Here is a tiny trained network, its code and every weight. The questions are about switching its units off for an input and a target symbol, where a switched-off unit gives its printed mean instead of its output.

import numpy as np


def w(rows, s, z=0):
    codes = np.array(rows[::2]) - 128.0
    scale = np.full(codes.shape[1], s)
    scale[-1] = z or s
    return codes * scale


def norm(h):
    return h / np.sqrt((h * h).mean(-1, keepdims=True) + 1e-5)


def f(y):
    return y / 2 * (1 + np.tanh(0.7978845608 * (y + 0.044715 * y**3)))


def softmax(a):
    e = np.exp(a - a.max(-1, keepdims=True))
    return e / e.sum(-1, keepdims=True)


def log_softmax(a):
    a = a - a.max(-1, keepdims=True)
    return a - np.log(np.exp(a).sum(-1, keepdims=True))


def net(x, mask):
    ids = ['αβγδζηθλμξπστψω'.index(c) for c in x.split()]
    T = len(ids)
    res = E[ids] + P[:T]
    r = norm(res)
    for j in range(3):
        rows = slice(4 * j, 4 * j + 4)
        q, k, v = (r @ M[0][rows].T for M in (Q, K, V))
        z = softmax(np.where(np.tri(T) > 0, q @ k.T / 4**0.5, -1e9)) @ v
        o = O[0][rows]
        res = res + np.where(mask[j], z, o[:, -1]) @ o[:, :-1]
    y = f(norm(res) @ A[0][:, :-1].T + A[0][:, -1])
    res = res + np.where(mask[3:15], y, B[0][:, -1]) @ B[0][:, :-1]
    return log_softmax(norm(res)[-1] @ U[:, :-1].T + U[:, -1])


Q, K, V, O, A, B = {}, {}, {}, {}, {}, {}
E = w([
[172,66,157],'α',
[178,100,101],'β',
[119,114,252],'γ',
[133,172,119],'δ',
[190,143,99],'ζ',
[171,143,109],'η',
[166,152,186],'θ',
[69,12,144],'λ',
[126,114,152],'μ',
[162,113,158],'ξ',
[175,101,170],'π',
[213,81,179],'σ',
[211,116,111],'τ',
[125,77,37],'ψ',
[33,184,224],'ω',
],0.017)
P = w([
[219,255,84],'0',
[133,45,141],'1',
[124,55,133],'2',
[122,72,123],'3',
[118,90,115],'4',
[117,106,105],'5',
[108,116,96],'6',
[108,116,101],'7',
[106,115,103],'8',
],0.0069)
Q[0] = w([
[41,190,155],'H0',
[188,214,149],'H0',
[83,211,102],'H0',
[151,105,103],'H0',
[40,75,74],'H1',
[187,117,163],'H1',
[198,81,66],'H1',
[177,29,104],'H1',
[101,220,200],'H2',
[137,96,8],'H2',
[141,185,128],'H2',
[166,39,203],'H2',
],0.015)
K[0] = w([
[80,150,174],'H0',
[254,170,174],'H0',
[73,109,175],'H0',
[142,149,106],'H0',
[71,113,87],'H1',
[180,197,112],'H1',
[172,193,140],'H1',
[80,102,184],'H1',
[104,210,190],'H2',
[114,137,41],'H2',
[118,191,186],'H2',
[165,117,155],'H2',
],0.015)
V[0] = w([
[131,134,245],'H0',
[143,192,65],'H0',
[90,19,65],'H0',
[84,175,84],'H0',
[125,147,173],'H1',
[233,93,155],'H1',
[117,171,179],'H1',
[90,215,187],'H1',
[157,86,174],'H2',
[144,84,121],'H2',
[84,119,55],'H2',
[59,178,140],'H2',
],0.012)
O[0] = w([
[74,254,224,50],'H0',
[207,64,95,129],'H0',
[127,84,105,224],'H0',
[121,56,102,73],'H0',
[108,221,29,132],'H1',
[239,160,202,248],'H1',
[10,203,66,111],'H1',
[96,116,55,63],'H1',
[110,175,23,201],'H2',
[177,194,137,200],'H2',
[160,89,184,112],'H2',
[26,69,140,2],'H2',
],0.0068,0.0067)
A[0] = w([
[58,156,197,72],'N0',
[72,164,228,109],'N1',
[74,171,98,195],'N2',
[139,210,104,87],'N3',
[126,118,37,253],'N4',
[151,187,123,86],'N5',
[251,196,84,190],'N6',
[66,10,110,215],'N7',
[151,133,159,132],'N8',
[96,171,194,46],'N9',
[69,162,106,125],'N10',
[88,170,141,134],'N11',
],0.015,0.0043)
B[0] = w([
[86,57,66,140],'N0',
[148,102,15,149],'N1',
[86,28,161,133],'N2',
[22,155,183,146],'N3',
[80,21,134,175],'N4',
[59,175,123,143],'N5',
[56,126,47,251],'N6',
[115,214,248,167],'N7',
[123,169,65,143],'N8',
[125,57,2,138],'N9',
[139,91,195,128],'N10',
[145,43,76,132],'N11',
],0.0073,0.016)
U = w([
[189,251,110,127],'α',
[194,136,105,67],'β',
[95,149,98,97],'γ',
[121,133,115,57],'δ',
[190,130,87,89],'ζ',
[175,131,88,88],'η',
[87,197,95,79],'θ',
[159,157,175,254],'λ',
[109,171,121,110],'μ',
[124,171,128,116],'ξ',
[135,180,132,131],'π',
[147,168,129,68],'σ',
[171,160,121,130],'τ',
[201,16,138,157],'ψ',
[31,63,131,171],'ω',
],0.017,0.0075)

Each question gives the input, a string of symbols that net reads in full, and the target symbol t.
The units are the heads (4 rows each of Q, K, V and O) and the neurons (one row each of A and B). Each row of codes is followed by its name. A weight is (code - 128) times the scale printed after its matrix; where a second scale follows, it is the last column's (O, A, B and U).
mask holds one flag per unit, heads first, then neurons. A switched-off unit (its flag False) gives its mean, the last column of its rows in O or B, instead of its output. The means were averaged over made-up inputs and are rounded, as every weight is.
A unit's drop is (log p(t) with every unit on - log p(t) with that unit switched off) / (log p(t) with every unit on - log p(t) with every unit switched off).
The circuit of an input: a set's keep is (log p(t) with only the set's units on - log p(t) with every unit switched off) / (log p(t) with every unit on - log p(t) with every unit switched off). Starting from the 12 units with the biggest drops (on a tie, the unit counted first), units are removed one at a time, each time the one whose removal leaves the highest keep (on an exact tie, the one counted first), for as long as the keep stays at least 0.8.
circuit, biggest first: the units of the circuit, biggest drop first
most important unit: the unit with the biggest drop
top k neurons: the k neurons with the biggest drops, biggest first
heads that matter: for each layer, one digit per head in row order, 1 if its drop is at least 0.15 and else 0, layers parted by /
input ψ λ μ α τ α λ η, target ψ: most important unit	H2
input α δ ξ, target α: heads that matter	100
input α η ξ ψ η, target α: circuit, biggest first	N4; H1
input ω π α, target ω: circuit, biggest first	H1; N2
input α γ ψ α η, target α: circuit, biggest first	H1; N4
input α π τ, target α: heads that matter	110
input α λ ω λ δ δ, target ω: heads that matter	101
input ω μ α α η, target ω: circuit, biggest first	H1; N4
input α ψ α ψ γ, target ψ: heads that matter	011
input α η ψ α μ ψ α β, target ψ: heads that matter	101
input λ λ α, target α: heads that matter	101
input ψ ω β ξ η, target ψ: heads that matter	101
input λ α ω λ α τ η λ ψ, target ψ: heads that matter	001
input ω α δ σ π ψ λ, target ψ: top 3 neurons	N6; N3; N5
input ζ τ τ α α ω, target ω: heads that matter	101
input ψ δ α α ω ζ, target ψ: circuit, biggest first	H2
input α θ ψ ψ α ψ α α μ, target ψ: heads that matter	110
input λ τ η ζ β α λ, target λ: top 2 neurons	N7; N6
input ω α λ α α α π, target ω: top 2 neurons	N2; N3
input ψ α λ η α ζ ψ τ, target ψ: most important unit	H0
